Below is a small trained network, with its code and all its weights. Each question gives an input and a target symbol and asks what happens when units are switched off, that is, made to give their printed mean instead of their output.

import numpy as np


def w(rows, s, z=0):
    codes = np.array(rows[::2]) - 128.0
    scale = np.full(codes.shape[1], s)
    scale[-1] = z or s
    return codes * scale


def norm(h):
    return h / np.sqrt((h * h).mean(-1, keepdims=True) + 1e-5)


def f(y):
    return y / 2 * (1 + np.tanh(0.7978845608 * (y + 0.044715 * y**3)))


def softmax(a):
    e = np.exp(a - a.max(-1, keepdims=True))
    return e / e.sum(-1, keepdims=True)


def log_softmax(a):
    a = a - a.max(-1, keepdims=True)
    return a - np.log(np.exp(a).sum(-1, keepdims=True))


def net(x, mask):
    ids = ['ΘΣΦΨαβγδζμξπ'.index(c) for c in x.split()]
    T = len(ids)
    res = E[ids] + P[:T]
    u = 0
    for l in range(2):
        r = norm(res)
        for j in range(2):
            rows = slice(4 * j, 4 * j + 4)
            q, k, v = (r @ M[l][rows].T for M in (Q, K, V))
            z = softmax(np.where(np.tri(T) > 0, q @ k.T / 4**0.5, -1e9)) @ v
            o = O[l][rows]
            res = res + np.where(mask[u + j], z, o[:, -1]) @ o[:, :-1]
        u += 2
        y = f(norm(res) @ A[l][:, :-1].T + A[l][:, -1])
        res = res + np.where(mask[u : u + 12], y, B[l][:, -1]) @ B[l][:, :-1]
        u += 12
    return log_softmax(norm(res)[-1] @ U[:, :-1].T + U[:, -1])


Q, K, V, O, A, B = {}, {}, {}, {}, {}, {}
E = w([
[147,145,119,165,168,130],'Θ',
[189,19,172,127,210,50],'Σ',
[157,172,135,171,176,136],'Φ',
[149,156,109,184,160,127],'Ψ',
[88,190,165,106,113,80],'α',
[47,116,146,136,142,145],'β',
[134,153,81,147,161,165],'γ',
[150,255,168,141,115,126],'δ',
[53,201,175,123,102,147],'ζ',
[146,129,166,180,153,223],'μ',
[137,119,170,153,69,113],'ξ',
[132,144,133,71,164,139],'π',
],0.012)
P = w([
[3,205,153,164,116,150],'0',
[52,202,229,179,124,186],'1',
[59,171,217,152,114,192],'2',
[67,153,158,144,100,212],'3',
[107,166,174,138,88,192],'4',
[132,162,177,136,81,175],'5',
[148,147,139,131,73,163],'6',
[154,146,133,134,85,153],'7',
[139,152,173,157,131,126],'8',
],0.0051)
Q[0] = w([
[162,139,73,69,173,82],'L0H0',
[142,80,129,78,65,150],'L0H0',
[64,109,107,133,70,169],'L0H0',
[121,179,201,173,116,141],'L0H0',
[78,83,117,93,131,101],'L0H1',
[192,7,151,80,53,105],'L0H1',
[131,83,123,67,170,106],'L0H1',
[116,184,163,125,201,171],'L0H1',
],0.011)
K[0] = w([
[69,217,157,165,118,154],'L0H0',
[99,118,145,65,206,92],'L0H0',
[175,65,137,123,166,152],'L0H0',
[186,101,84,91,98,82],'L0H0',
[99,120,178,187,143,136],'L0H1',
[30,254,153,164,121,172],'L0H1',
[39,113,136,184,141,128],'L0H1',
[220,54,113,137,127,76],'L0H1',
],0.0093)
V[0] = w([
[92,134,101,152,142,22],'L0H0',
[254,149,143,145,74,193],'L0H0',
[63,118,116,162,20,136],'L0H0',
[135,166,41,63,103,215],'L0H0',
[73,154,119,97,195,83],'L0H1',
[162,200,98,22,36,167],'L0H1',
[200,150,113,102,192,191],'L0H1',
[109,37,170,107,188,57],'L0H1',
],0.0052)
O[0] = w([
[198,182,55,105,54,60,87],'L0H0',
[162,103,131,111,104,246,145],'L0H0',
[103,39,52,93,30,142,146],'L0H0',
[38,165,123,143,132,174,58],'L0H0',
[71,107,228,18,255,81,153],'L0H1',
[63,111,104,71,102,161,2],'L0H1',
[48,137,167,130,167,166,166],'L0H1',
[147,132,233,110,64,99,76],'L0H1',
],0.005,0.0031)
A[0] = w([
[127,113,94,124,18,176,42],'L0N0',
[166,63,173,83,139,61,93],'L0N1',
[116,121,165,42,116,214,155],'L0N2',
[139,137,28,41,148,184,172],'L0N3',
[62,109,129,114,121,129,66],'L0N4',
[125,144,66,156,141,145,140],'L0N5',
[155,204,140,143,187,154,4],'L0N6',
[103,177,79,110,83,99,75],'L0N7',
[103,193,120,167,112,92,79],'L0N8',
[182,127,146,159,2,112,190],'L0N9',
[128,151,162,61,65,107,142],'L0N10',
[73,49,203,107,75,89,159],'L0N11',
],0.0075,0.003)
B[0] = w([
[127,92,109,108,3,152,142],'L0N0',
[116,224,158,155,66,213,145],'L0N1',
[124,106,217,156,117,81,205],'L0N2',
[99,126,207,31,155,170,169],'L0N3',
[141,122,131,200,106,92,122],'L0N4',
[154,72,163,152,125,124,194],'L0N5',
[143,69,87,92,95,123,252],'L0N6',
[142,149,77,141,156,178,108],'L0N7',
[133,113,151,93,144,165,182],'L0N8',
[159,26,142,82,175,176,226],'L0N9',
[148,107,106,214,179,158,150],'L0N10',
[230,65,86,166,150,201,183],'L0N11',
],0.0053,0.0028)
Q[1] = w([
[160,147,156,199,190,86],'L1H0',
[165,71,220,107,147,111],'L1H0',
[241,147,178,102,126,41],'L1H0',
[57,149,171,134,192,214],'L1H0',
[166,72,200,83,131,52],'L1H1',
[164,108,85,84,20,121],'L1H1',
[6,145,58,155,109,206],'L1H1',
[120,146,125,38,107,54],'L1H1',
],0.011)
K[1] = w([
[89,170,58,121,105,165],'L1H0',
[89,146,104,91,147,81],'L1H0',
[74,109,39,154,127,31],'L1H0',
[170,104,131,40,184,177],'L1H0',
[129,160,42,131,174,83],'L1H1',
[208,114,110,173,125,90],'L1H1',
[174,144,254,163,105,192],'L1H1',
[155,126,137,120,181,87],'L1H1',
],0.012)
V[1] = w([
[190,136,211,127,135,12],'L1H0',
[192,52,38,146,174,57],'L1H0',
[187,135,182,231,61,48],'L1H0',
[120,59,255,30,135,84],'L1H0',
[17,83,168,169,138,125],'L1H1',
[93,85,136,200,88,164],'L1H1',
[117,35,61,122,183,122],'L1H1',
[201,121,128,149,207,176],'L1H1',
],0.0081)
O[1] = w([
[156,99,198,128,157,68,95],'L1H0',
[128,61,91,150,125,79,21],'L1H0',
[180,154,176,193,107,112,67],'L1H0',
[108,94,187,92,123,131,119],'L1H0',
[36,111,145,147,154,73,254],'L1H1',
[74,119,160,199,103,150,184],'L1H1',
[83,11,103,112,177,184,93],'L1H1',
[167,109,156,129,175,175,189],'L1H1',
],0.011,0.0052)
A[1] = w([
[142,69,125,140,2,172,170],'L1N0',
[212,94,65,205,124,153,94],'L1N1',
[69,72,217,81,50,120,73],'L1N2',
[107,158,97,152,127,29,214],'L1N3',
[150,46,88,140,70,79,178],'L1N4',
[180,138,222,173,80,72,254],'L1N5',
[172,110,168,67,166,133,131],'L1N6',
[156,170,160,137,160,144,119],'L1N7',
[45,130,66,119,149,131,176],'L1N8',
[81,188,103,165,35,146,73],'L1N9',
[65,146,104,152,132,153,116],'L1N10',
[140,218,88,89,86,91,198],'L1N11',
],0.0097,0.0043)
B[1] = w([
[198,24,225,103,44,205,178],'L1N0',
[140,175,104,125,64,77,195],'L1N1',
[127,86,133,6,160,173,192],'L1N2',
[152,45,158,73,69,176,187],'L1N3',
[74,206,176,125,106,210,148],'L1N4',
[60,97,16,107,88,124,247],'L1N5',
[63,116,175,98,211,144,170],'L1N6',
[142,137,104,137,148,201,172],'L1N7',
[191,107,119,125,47,110,255],'L1N8',
[89,253,170,104,157,48,193],'L1N9',
[193,52,89,177,126,30,224],'L1N10',
[180,19,102,39,87,136,178],'L1N11',
],0.0064,0.005)
U = w([
[137,69,123,122,202,62,58],'Θ',
[205,155,234,134,123,70,116],'Σ',
[172,168,121,129,254,171,71],'Φ',
[207,141,61,184,146,104,174],'Ψ',
[178,94,87,49,75,87,153],'α',
[58,71,153,201,103,64,109],'β',
[55,112,23,92,149,187,5],'γ',
[180,228,127,65,111,188,137],'δ',
[77,186,161,111,41,61,178],'ζ',
[85,207,193,221,155,195,89],'μ',
[165,74,174,123,55,222,171],'ξ',
[64,123,200,36,165,154,207],'π',
],0.0093,0.0029)

Each question gives the input, a string of symbols that net reads in full, and the target symbol t.
The units are the heads (4 rows each of Q, K, V and O) and the neurons (one row each of A and B). Each row of codes is followed by its name. A weight is (code - 128) times the scale printed after its matrix; where a second scale follows, it is the last column's (O, A, B and U).
mask holds one flag per unit, layer by layer, with each layer's heads first. A switched-off unit (its flag False) gives its mean, the last column of its rows in O or B, instead of its output. The means were averaged over made-up inputs and are rounded, as every weight is.
A unit's drop is (log p(t) with every unit on - log p(t) with that unit switched off) / (log p(t) with every unit on - log p(t) with every unit switched off).
The circuit of an input: a set's keep is (log p(t) with only the set's units on - log p(t) with every unit switched off) / (log p(t) with every unit on - log p(t) with every unit switched off). Starting from the 12 units with the biggest drops (on a tie, the unit counted first), units are removed one at a time, each time the one whose removal leaves the highest keep (on an exact tie, the one counted first), for as long as the keep stays at least 0.8.
units of the circuit, in order: the units of the circuit, biggest drop first
k most important neurons: the k neurons with the biggest drops, biggest first
k most important neurons of layer l: the k neurons of layer l with the biggest drops, biggest first
input Θ π Ψ, target π: units of the circuit, in order	[L1H0]
input β γ π ξ ξ β, target ξ: units of the circuit, in order	[L0H1, L1N0]
input β Θ Ψ Ψ, target Ψ: units of the circuit, in order	[L1H0, L0H1]
input γ Ψ Ψ π Ψ, target π: units of the circuit, in order	[L0H1, L1H0, L0N2]
input δ Φ π Ψ α Ψ, target α: units of the circuit, in order	[L1H1, L1N11]
input Ψ Φ Θ, target Ψ: 2 most important neurons of layer 0	[L0N3, L0N9]
input β Φ α, target β: 2 most important neurons	[L0N10, L0N11]
input Σ δ μ γ Ψ α π, target Σ: units of the circuit, in order	[L1H0, L0H1]
input Θ ζ Ψ Σ Φ β ζ π, target Θ: 3 most important neurons	[L1N5, L0N3, L0N9]
input α ξ γ Φ Φ Φ ξ α, target ξ: 2 most important neurons of layer 0	[L0N9, L0N0]
input γ α Φ μ Σ ζ Φ, target γ: 2 most important neurons	[L0N11, L0N8]
input β Φ Ψ Ψ ξ Ψ Θ β β, target β: units of the circuit, in order	[L1H1, L1N10]
input α α ξ Ψ δ Θ μ Φ γ, target μ: 2 most important neurons of layer 0	[L0N9, L0N11]
input β δ Σ Φ, target β: units of the circuit, in order	[L1H1]
input α ζ β Φ, target ζ: 2 most important neurons	[L1N9, L0N9]
input Θ Θ Φ, target Φ: 2 most important neurons	[L0N2, L1N10]
input Θ δ Ψ Θ ξ Ψ Ψ ξ Ψ, target ξ: 3 most important neurons	[L1N0, L0N9, L0N0]
input β Ψ ξ Φ β, target ξ: 3 most important neurons	[L1N0, L0N0, L0N9]
input Φ ξ ζ, target ξ: 2 most important neurons of layer 1	[L1N0, L1N2]
input Σ ξ μ γ Ψ π ξ, target Σ: units of the circuit, in order	[L0H0]
input Θ Φ Σ μ Ψ Φ ξ π ζ, target Θ: 2 most important neurons	[L1N5, L0N3]
input ξ α ζ, target ξ: 3 most important neurons of layer 0	[L0N9, L0N0, L0N11]
input δ ξ Θ, target ξ: 3 most important neurons	[L0N9, L1N0, L0N0]
input Ψ Ψ Ψ Σ, target Ψ: 2 most important neurons	[L0N9, L1N1]
input μ Ψ ζ Σ Ψ β ξ μ, target μ: 2 most important neurons of layer 0	[L0N1, L0N5]
